Here is a tiny trained network, its code and every weight. The questions are about switching its units off for an input and a class, where a switched-off unit gives its printed mean instead of its output.

import numpy as np


def w(rows, s, z=0):
    codes = np.array(rows[::2]) - 128.0
    scale = np.full(codes.shape[1], s)
    scale[-1] = z or s
    return codes * scale


def f(y):
    return y / 2 * (1 + np.tanh(0.7978845608 * (y + 0.044715 * y**3)))


def log_softmax(a):
    a = a - a.max(-1, keepdims=True)
    return a - np.log(np.exp(a).sum(-1, keepdims=True))


def net(x, mask):
    res = np.array(x, float).reshape(1, 6) / 4 @ E
    y = f(res @ A[0][:, :-1].T + A[0][:, -1])
    res = res + np.where(mask, y, B[0][:, -1]) @ B[0][:, :-1]
    return log_softmax(res[-1] @ U[:, :-1].T + U[:, -1])


A, B = {}, {}
E = w([
[83,94,154,21,41,25,24,114,184,74,206,126],'x0',
[133,10,102,161,79,30,169,145,4,44,29,186],'x1',
[127,136,131,142,141,105,130,125,115,127,145,132],'x2',
[18,147,189,198,129,92,172,163,222,99,37,35],'x3',
[140,113,131,107,155,139,82,144,131,125,90,115],'x4',
[220,133,107,142,12,18,143,237,127,255,134,11],'x5',
],0.0093)
A[0] = w([
[209,149,104,145,41,64,135,210,139,230,119,63,26],'n1',
[153,225,162,123,129,146,100,88,191,215,158,100,48],'n2',
[240,164,93,86,60,167,87,108,66,175,166,172,77],'n3',
[183,50,141,162,70,50,174,123,66,81,65,141,78],'n4',
[189,151,115,114,166,126,126,110,88,163,178,212,44],'n5',
[219,159,110,199,192,196,223,164,75,208,72,109,64],'n6',
[80,152,146,180,155,135,165,149,177,49,89,96,14],'n7',
[146,81,181,68,37,78,74,147,168,106,195,96,38],'n8',
[150,201,188,125,161,154,106,110,174,209,196,86,80],'n9',
[95,90,121,146,179,164,123,2,158,89,143,123,1],'n10',
[36,187,204,185,95,67,143,164,191,151,50,58,90],'n11',
],0.0088,0.0044)
B[0] = w([
[128,184,193,163,167,155,116,61,112,110,50,254,252],'n1',
[115,124,59,106,126,155,120,217,132,98,107,124,203],'n2',
[160,66,161,62,174,117,184,138,88,175,154,95,207],'n3',
[117,171,52,132,125,183,160,232,158,118,81,88,211],'n4',
[135,124,159,59,127,121,135,124,95,169,115,116,174],'n5',
[78,87,143,206,65,55,89,92,212,80,203,95,230],'n6',
[188,94,144,85,166,105,125,113,93,144,134,131,177],'n7',
[104,102,166,138,84,93,88,129,212,77,197,96,203],'n8',
[115,157,73,130,124,168,144,162,121,105,57,86,208],'n9',
[83,158,156,160,163,125,120,125,112,126,104,167,181],'n10',
[185,107,118,95,144,126,166,91,63,193,189,104,223],'n11',
],0.012,0.02)
U = w([
[105,137,19,114,114,174,152,254,146,135,93,90,115],'0',
[90,149,199,126,152,174,124,57,116,109,90,232,254],'1',
[67,78,151,135,76,82,95,119,215,109,224,66,44],'2',
[229,74,151,75,135,129,169,132,80,233,182,72,83],'3',
],0.0087,0.005)

Each question gives the input, the list of numbers given to net, and the class t.
The units are the neurons (one row each of A and B). Each row of codes is followed by its name. A weight is (code - 128) times the scale printed after its matrix; where a second scale follows, it is the last column's (A, B and U).
mask holds one flag per neuron, in row order. A switched-off neuron (its flag False) gives its mean, the last column of its row in B, instead of its output. The means were averaged over made-up inputs and are rounded, as every weight is.
A unit's drop is (log p(t) with every unit on - log p(t) with that unit switched off) / (log p(t) with every unit on - log p(t) with every unit switched off).
The circuit of an input: a set's keep is (log p(t) with only the set's units on - log p(t) with every unit switched off) / (log p(t) with every unit on - log p(t) with every unit switched off). Starting from all 11 units, units are removed one at a time, each time the one whose removal leaves the highest keep (on an exact tie, the one counted first), for as long as the keep stays at least 0.8.
units of the circuit, in order: the units of the circuit, biggest drop first
most important unit: the unit with the biggest drop
k most important neurons: the k neurons with the biggest drops, biggest first
drop when u is switched off: that unit's drop, to one decimal
input [-4,1,6,8,0,7], class 3: most important unit -> n11
input [-6,-1,-8,-1,5,5], class 2: 2 most important neurons -> n6, n10
input [-8,-7,-1,6,-2,-4], class 2: 2 most important neurons -> n6, n4
input [-3,-2,8,4,-8,2], class 3: 2 most important neurons -> n11, n8
input [-6,-7,-7,0,3,-3], class 0: 3 most important neurons -> n9, n2, n8
input [6,7,2,7,-2,2], class 0: 4 most important neurons -> n4, n6, n3, n5
input [5,1,-1,7,-4,-5], class 3: 4 most important neurons -> n1, n11, n6, n7
input [-7,-8,1,0,-4,-7], class 0: 3 most important neurons -> n1, n9, n2
input [4,-5,-7,-1,-4,0], class 0: 3 most important neurons -> n6, n9, n2
input [-7,-3,-7,6,-4,-3], class 2: 2 most important neurons -> n6, n1
input [-4,0,8,1,-6,-3], class 2: units of the circuit, in order -> n1, n6
input [0,0,-3,-3,-6,-1], class 3: 2 most important neurons -> n1, n6
input [-8,-2,-5,3,6,-6], class 2: 2 most important neurons -> n6, n1
input [-3,2,-6,0,-5,3], class 1: most important unit -> n8
input [3,6,-4,-6,-5,2], class 0: 2 most important neurons -> n4, n11
input [8,7,4,-1,6,-4], class 2: drop when n11 is switched off -> -0.1
input [-1,0,-1,-2,-5,4], class 1: drop when n1 is switched off -> 0.1
input [-1,5,6,-6,6,-5], class 3: drop when n3 is switched off -> 0.1
